Here is a tiny trained network, its code and every weight. The questions are about switching its units off for an input and a class, where a switched-off unit gives its printed mean instead of its output.

import numpy as np


def w(rows, s, z=0):
    codes = np.array(rows[::2]) - 128.0
    scale = np.full(codes.shape[1], s)
    scale[-1] = z or s
    return codes * scale


def norm(h):
    return h / np.sqrt((h * h).mean(-1, keepdims=True) + 1e-5)


def f(y):
    return y / 2 * (1 + np.tanh(0.7978845608 * (y + 0.044715 * y**3)))


def log_softmax(a):
    a = a - a.max(-1, keepdims=True)
    return a - np.log(np.exp(a).sum(-1, keepdims=True))


def net(x, mask):
    res = np.array(x, float).reshape(1, 6) / 4 @ E
    u = 0
    for l in range(2):
        y = f(norm(res) @ A[l][:, :-1].T + A[l][:, -1])
        res = res + np.where(mask[u : u + 9], y, B[l][:, -1]) @ B[l][:, :-1]
        u += 9
    return log_softmax(norm(res)[-1] @ U[:, :-1].T + U[:, -1])


A, B = {}, {}
E = w([
[149,113,145,136,119,138,137,138,159,148],'x0',
[102,148,136,111,146,65,114,160,209,38],'x1',
[140,108,105,117,126,130,127,116,131,108],'x2',
[142,111,100,158,101,119,153,170,110,119],'x3',
[89,1,146,203,133,96,106,168,97,146],'x4',
[125,185,150,165,42,77,177,33,120,110],'x5',
],0.0087)
A[0] = w([
[78,33,153,177,143,92,60,159,112,85,136],'0.n1',
[81,100,176,125,78,45,76,143,228,2,8],'0.n2',
[151,181,142,143,38,30,208,45,147,101,94],'0.n3',
[130,238,74,141,185,109,102,224,211,79,215],'0.n4',
[115,99,143,104,149,182,159,155,75,202,147],'0.n5',
[157,151,111,107,150,135,115,113,166,62,72],'0.n6',
[107,71,95,85,174,58,202,175,218,127,191],'0.n7',
[70,77,119,188,62,167,139,65,86,121,151],'0.n8',
[187,105,137,63,92,248,108,120,35,159,243],'0.n9',
],0.0062,0.0017)
B[0] = w([
[137,93,123,96,162,89,141,121,175,254,226],'0.n1',
[173,117,100,127,199,128,139,161,100,160,234],'0.n2',
[182,135,111,130,150,159,174,180,96,199,254],'0.n3',
[82,108,161,98,62,161,103,117,143,95,226],'0.n4',
[173,157,166,128,133,81,139,133,190,59,193],'0.n5',
[119,89,138,175,85,155,119,157,84,127,154],'0.n6',
[88,126,148,102,104,112,64,101,136,104,189],'0.n7',
[138,92,129,155,107,144,64,81,179,99,190],'0.n8',
[159,174,141,135,128,77,204,166,65,136,241],'0.n9',
],0.0098,0.0062)
A[1] = w([
[200,184,74,78,98,171,216,173,108,94,211],'1.n1',
[100,108,150,255,97,185,69,56,117,82,98],'1.n2',
[181,20,129,162,241,46,97,178,165,126,80],'1.n3',
[78,21,50,156,60,176,90,152,218,141,177],'1.n4',
[92,66,140,191,78,162,132,31,149,162,133],'1.n5',
[182,169,145,201,75,112,169,173,131,83,234],'1.n6',
[179,199,179,79,130,116,125,140,163,181,137],'1.n7',
[137,56,186,111,139,109,120,180,73,166,2],'1.n8',
[167,71,197,186,142,132,180,101,57,200,145],'1.n9',
],0.0062,0.0024)
B[1] = w([
[62,38,134,145,223,49,146,155,128,143,255],'1.n1',
[84,99,215,62,61,118,39,119,152,70,128],'1.n2',
[178,250,89,154,143,96,206,78,5,144,243],'1.n3',
[35,103,222,107,140,166,185,103,167,63,184],'1.n4',
[17,110,180,123,88,190,118,111,198,48,146],'1.n5',
[84,121,90,48,177,155,101,123,145,58,197],'1.n6',
[93,88,73,129,176,113,151,172,117,181,192],'1.n7',
[223,222,59,138,97,79,203,82,112,144,164],'1.n8',
[123,166,83,157,33,225,3,86,174,135,234],'1.n9',
],0.0061,0.0079)
U = w([
[79,63,69,89,254,81,186,232,126,148,120],'0',
[215,165,23,238,126,134,204,87,62,222,7],'1',
[47,55,144,136,63,219,37,81,223,21,253],'2',
],0.0076,0.0031)

Each question gives the input, the list of numbers given to net, and the class t.
The units are the neurons (one row each of A and B). Each row of codes is followed by its name. A weight is (code - 128) times the scale printed after its matrix; where a second scale follows, it is the last column's (A, B and U).
mask holds one flag per neuron, layer by layer. A switched-off neuron (its flag False) gives its mean, the last column of its row in B, instead of its output. The means were averaged over made-up inputs and are rounded, as every weight is.
A unit's drop is (log p(t) with every unit on - log p(t) with that unit switched off) / (log p(t) with every unit on - log p(t) with every unit switched off).
The circuit of an input: a set's keep is (log p(t) with only the set's units on - log p(t) with every unit switched off) / (log p(t) with every unit on - log p(t) with every unit switched off). Starting from the 12 units with the biggest drops (on a tie, the unit counted first), units are removed one at a time, each time the one whose removal leaves the highest keep (on an exact tie, the one counted first), for as long as the keep stays at least 0.8.
circuit, biggest first: the units of the circuit, biggest drop first
most important unit: the unit with the biggest drop
top k neurons: the k neurons with the biggest drops, biggest first
top k neurons in layer l: the k neurons of layer l with the biggest drops, biggest first
drop when u is switched off: that unit's drop, to one decimal
input [-5,8,4,1,-5,-1], class 2: circuit, biggest first -> [0.n4]
input [-5,4,-6,-8,-5,6], class 0: circuit, biggest first -> [1.n3 1.n9 1.n7]
input [-1,-2,8,-1,7,-6], class 1: circuit, biggest first -> [1.n3 1.n8]
input [5,1,6,1,-2,6], class 0: circuit, biggest first -> [1.n1 1.n3]
input [6,8,-4,8,5,3], class 1: circuit, biggest first -> [1.n3 1.n1]
input [8,7,8,-7,6,3], class 1: top 2 neurons -> [0.n2 1.n3]
input [-5,0,2,3,8,3], class 2: top 2 neurons in layer 0 -> [0.n8 0.n9]
input [-3,5,-6,-4,-5,0], class 2: top 3 neurons in layer 0 -> [0.n4 0.n9 0.n1]
input [6,0,-3,7,2,-4], class 1: top 3 neurons -> [1.n3 1.n1 1.n8]
input [-8,-4,-3,-5,1,7], class 2: top 3 neurons in layer 0 -> [0.n8 0.n2 0.n1]
input [-5,1,7,8,-6,4], class 0: top 2 neurons -> [1.n1 1.n3]
input [2,0,-1,1,2,-2], class 1: top 3 neurons in layer 1 -> [1.n3 1.n1 1.n6]
input [-1,-2,4,2,6,-1], class 1: top 3 neurons -> [0.n1 1.n3 0.n4]
input [-6,-6,2,0,4,6], class 2: most important unit -> 0.n8
input [-7,-6,-1,-6,-3,-2], class 0: top 2 neurons in layer 1 -> [1.n3 1.n1]
input [8,-8,-3,8,-6,-3], class 0: top 3 neurons in layer 1 -> [1.n1 1.n3 1.n6]
input [-7,8,-2,4,-7,7], class 0: drop when 1.n1 is switched off -> 0.1
input [8,8,3,8,-8,5], class 0: drop when 0.n3 is switched off -> 0.3
input [-2,7,7,-8,2,3], class 1: drop when 0.n2 is switched off -> 1.5
input [7,7,-1,-1,-8,5], class 0: most important unit -> 0.n3
